Below are the code and all the weights of a small trained network. Each question names an input and a class and asks about switching units off, where a switched-off unit gives its printed mean instead of its output.

import numpy as np


def w(rows, s, z=0):
    codes = np.array(rows[::2]) - 128.0
    scale = np.full(codes.shape[1], s)
    scale[-1] = z or s
    return codes * scale


def f(y):
    return y / 2 * (1 + np.tanh(0.7978845608 * (y + 0.044715 * y**3)))


def log_softmax(a):
    a = a - a.max(-1, keepdims=True)
    return a - np.log(np.exp(a).sum(-1, keepdims=True))


def net(x, mask):
    res = np.array(x, float).reshape(1, 7) / 4 @ E
    y = f(res @ A[0][:, :-1].T + A[0][:, -1])
    res = res + np.where(mask, y, B[0][:, -1]) @ B[0][:, :-1]
    return log_softmax(res[-1] @ U[:, :-1].T + U[:, -1])


A, B = {}, {}
E = w([
[147,118,106,123,126],'x0',
[203,243,79,57,115],'x1',
[128,224,45,207,196],'x2',
[98,154,181,163,125],'x3',
[148,130,109,109,122],'x4',
[126,124,120,126,130],'x5',
[2,160,40,89,38],'x6',
],0.0083)
A[0] = w([
[145,193,139,105,87,78],'n1',
[82,127,97,120,86,57],'n2',
[190,124,186,118,220,73],'n3',
[103,44,144,157,151,219],'n4',
[170,119,45,169,133,181],'n5',
[192,82,137,121,182,2],'n6',
[76,64,173,153,169,111],'n7',
[105,104,121,211,159,75],'n8',
[198,157,120,3,147,89],'n9',
[153,141,113,182,125,58],'n10',
[209,100,162,150,190,49],'n11',
[147,37,197,49,74,127],'n12',
[91,162,126,151,194,160],'n13',
[108,63,121,184,100,88],'n14',
[154,96,89,98,207,71],'n15',
[98,119,36,136,99,117],'n16',
],0.011,0.0041)
B[0] = w([
[99,58,45,152,171,156],'n1',
[70,75,131,64,126,160],'n2',
[25,52,151,86,88,204],'n3',
[169,108,95,145,192,218],'n4',
[197,180,147,108,90,178],'n5',
[81,86,162,100,101,167],'n6',
[147,96,92,121,141,203],'n7',
[172,147,126,148,148,166],'n8',
[148,114,59,149,200,205],'n9',
[121,151,137,160,78,137],'n10',
[74,83,153,46,148,198],'n11',
[175,240,165,233,71,246],'n12',
[147,171,169,187,79,166],'n13',
[116,90,1,134,201,175],'n14',
[129,180,194,144,87,148],'n15',
[95,123,220,92,114,180],'n16',
],0.0087,0.011)
U = w([
[12,79,167,2,104,81],'0',
[144,129,82,80,200,254],'1',
[152,195,171,132,113,60],'2',
],0.0081,0.0024)

Each question gives the input, the list of numbers given to net, and the class t.
The units are the neurons (one row each of A and B). Each row of codes is followed by its name. A weight is (code - 128) times the scale printed after its matrix; where a second scale follows, it is the last column's (A, B and U).
mask holds one flag per neuron, in row order. A switched-off neuron (its flag False) gives its mean, the last column of its row in B, instead of its output. The means were averaged over made-up inputs and are rounded, as every weight is.
A unit's drop is (log p(t) with every unit on - log p(t) with that unit switched off) / (log p(t) with every unit on - log p(t) with every unit switched off).
The circuit of an input: a set's keep is (log p(t) with only the set's units on - log p(t) with every unit switched off) / (log p(t) with every unit on - log p(t) with every unit switched off). Starting from the 12 units with the biggest drops (on a tie, the unit counted first), units are removed one at a time, each time the one whose removal leaves the highest keep (on an exact tie, the one counted first), for as long as the keep stays at least 0.8.
units of the circuit, in order: the units of the circuit, biggest drop first
unit that matters most: the unit with the biggest drop
k most important neurons: the k neurons with the biggest drops, biggest first
drop of u: that unit's drop, to one decimal
input [-8,-6,1,-4,4,-4,3], class 1: unit that matters most => n3
input [-3,-8,0,-3,8,-4,6], class 1: 3 most important neurons => [n3 n14 n4]
input [7,-6,7,-7,-5,-4,4], class 2: units of the circuit, in order => [n5 n13]
input [-7,-6,-7,0,-3,5,-2], class 2: 2 most important neurons => [n12 n9]
input [3,3,6,-5,5,-5,-6], class 0: units of the circuit, in order => [n3 n11]
input [-8,8,4,-1,1,-6,8], class 0: 3 most important neurons => [n16 n2 n12]
input [4,2,4,-7,-8,-6,-4], class 0: 3 most important neurons => [n12 n3 n11]
input [3,-1,1,4,-4,-4,-3], class 0: units of the circuit, in order => [n12 n9]
input [4,-3,8,6,4,7,8], class 0: 2 most important neurons => [n12 n2]
input [8,3,2,4,-7,-6,-3], class 0: units of the circuit, in order => [n12 n4]
input [3,-2,8,-2,3,-4,5], class 2: 2 most important neurons => [n3 n5]
input [0,6,-8,-3,-4,1,6], class 2: 2 most important neurons => [n12 n3]
input [0,6,-6,0,1,-5,3], class 1: 2 most important neurons => [n9 n1]
input [-3,5,-7,-4,8,-4,0], class 2: 3 most important neurons => [n12 n14 n4]
input [-4,1,-6,4,7,1,-2], class 2: units of the circuit, in order => [n12]
input [1,7,8,-7,3,-2,-2], class 2: 3 most important neurons => [n5 n15 n14]
input [3,-6,-4,-1,2,8,0], class 1: 2 most important neurons => [n14 n4]
input [6,-4,8,5,-5,1,-8], class 0: 2 most important neurons => [n3 n11]
input [-1,7,-1,-6,-7,2,-8], class 0: drop of n3 => 0.2
input [5,-8,-2,-5,0,-5,7], class 1: most important neuron => [n14]
input [7,3,-7,4,6,-8,0], class 2: drop of n12 => 0.5
input [0,0,-7,-4,-1,2,-3], class 2: drop of n8 => 0.0
input [7,-4,8,-2,1,1,-2], class 2: drop of n5 => 0.1
